Below are the code and all the weights of a small trained network. Each question names an input and a class and asks about switching units off, where a switched-off unit gives its printed mean instead of its output.

import numpy as np


def w(rows, s, z=0):
    codes = np.array(rows[::2]) - 128.0
    scale = np.full(codes.shape[1], s)
    scale[-1] = z or s
    return codes * scale


def f(y):
    return y / 2 * (1 + np.tanh(0.7978845608 * (y + 0.044715 * y**3)))


def log_softmax(a):
    a = a - a.max(-1, keepdims=True)
    return a - np.log(np.exp(a).sum(-1, keepdims=True))


def net(x, mask):
    res = np.array(x, float).reshape(1, 5) / 4 @ E
    y = f(res @ A[0][:, :-1].T + A[0][:, -1])
    res = res + np.where(mask, y, B[0][:, -1]) @ B[0][:, :-1]
    return log_softmax(res[-1] @ U[:, :-1].T + U[:, -1])


A, B = {}, {}
E = w([
[131,129,127,131],'x0',
[45,211,179,194],'x1',
[84,19,144,205],'x2',
[68,141,9,129],'x3',
[125,127,130,124],'x4',
],0.013)
A[0] = w([
[243,48,75,76,106],'neuron 0',
[95,106,21,117,129],'neuron 1',
[64,203,170,166,46],'neuron 2',
[164,209,133,22,70],'neuron 3',
[207,103,214,127,117],'neuron 4',
[126,128,248,131,128],'neuron 5',
[124,127,124,128,103],'neuron 6',
[163,105,184,105,126],'neuron 7',
[190,56,83,79,42],'neuron 8',
[54,179,114,188,105],'neuron 9',
[152,149,118,141,56],'neuron 10',
[113,129,12,154,113],'neuron 11',
[215,95,202,117,100],'neuron 12',
[177,49,65,68,121],'neuron 13',
[80,49,136,206,76],'neuron 14',
[79,120,100,105,3],'neuron 15',
[112,64,105,210,97],'neuron 16',
[101,48,143,143,103],'neuron 17',
[170,205,97,80,96],'neuron 18',
[122,47,126,164,93],'neuron 19',
],0.011,0.0049)
B[0] = w([
[108,173,215,254,250],'neuron 0',
[72,152,6,92,214],'neuron 1',
[147,170,232,222,207],'neuron 2',
[177,41,185,71,224],'neuron 3',
[59,166,4,77,211],'neuron 4',
[60,167,66,116,217],'neuron 5',
[128,148,135,115,124],'neuron 6',
[78,118,48,125,175],'neuron 7',
[126,162,202,177,206],'neuron 8',
[99,158,145,168,204],'neuron 9',
[146,110,120,128,124],'neuron 10',
[59,139,73,44,210],'neuron 11',
[60,153,54,72,206],'neuron 12',
[76,171,165,229,230],'neuron 13',
[188,95,162,87,203],'neuron 14',
[110,116,105,113,135],'neuron 15',
[196,150,127,98,189],'neuron 16',
[214,53,184,58,179],'neuron 17',
[208,30,179,62,207],'neuron 18',
[182,73,149,61,182],'neuron 19',
],0.0092,0.013)
U = w([
[120,169,216,236,254],'0',
[74,152,81,90,63],'1',
[250,81,198,75,66],'2',
],0.014,0.0064)

Each question gives the input, the list of numbers given to net, and the class t.
The units are the neurons (one row each of A and B). Each row of codes is followed by its name. A weight is (code - 128) times the scale printed after its matrix; where a second scale follows, it is the last column's (A, B and U).
mask holds one flag per neuron, in row order. A switched-off neuron (its flag False) gives its mean, the last column of its row in B, instead of its output. The means were averaged over made-up inputs and are rounded, as every weight is.
A unit's drop is (log p(t) with every unit on - log p(t) with that unit switched off) / (log p(t) with every unit on - log p(t) with every unit switched off).
The circuit of an input: a set's keep is (log p(t) with only the set's units on - log p(t) with every unit switched off) / (log p(t) with every unit on - log p(t) with every unit switched off). Starting from the 12 units with the biggest drops (on a tie, the unit counted first), units are removed one at a time, each time the one whose removal leaves the highest keep (on an exact tie, the one counted first), for as long as the keep stays at least 0.8.
circuit, biggest first: the units of the circuit, biggest drop first
unit that matters most: the unit with the biggest drop
k most important neurons: the k neurons with the biggest drops, biggest first
drop when u is switched off: that unit's drop, to one decimal
input [3,0,-6,-7,0], class 1: unit that matters most	neuron 4
input [-1,-6,-2,6,6], class 0: 4 most important neurons	neuron 0; neuron 13; neuron 8; neuron 4
input [-4,-1,-8,-8,2], class 1: 4 most important neurons	neuron 4; neuron 12; neuron 5; neuron 7
input [-5,-8,2,-7,0], class 0: 3 most important neurons	neuron 0; neuron 8; neuron 13
input [-8,3,-1,-4,-5], class 1: 2 most important neurons	neuron 0; neuron 13
input [-4,-5,-8,2,8], class 2: 2 most important neurons	neuron 18; neuron 3
input [2,0,8,-6,-2], class 2: 3 most important neurons	neuron 17; neuron 14; neuron 19
input [4,-5,6,-7,-5], class 1: 2 most important neurons	neuron 4; neuron 12
input [1,-8,-7,6,-5], class 0: 2 most important neurons	neuron 0; neuron 13
input [-2,3,-8,-7,-8], class 2: 3 most important neurons	neuron 3; neuron 18; neuron 1
input [2,-7,-6,5,-8], class 0: drop when neuron 0 is switched off	0.7
input [-8,-6,-2,-4,5], class 0: drop when neuron 0 is switched off	0.4
input [-3,-8,2,-5,2], class 0: drop when neuron 0 is switched off	0.6
input [-4,-8,-4,-5,7], class 0: circuit, biggest first	neuron 0
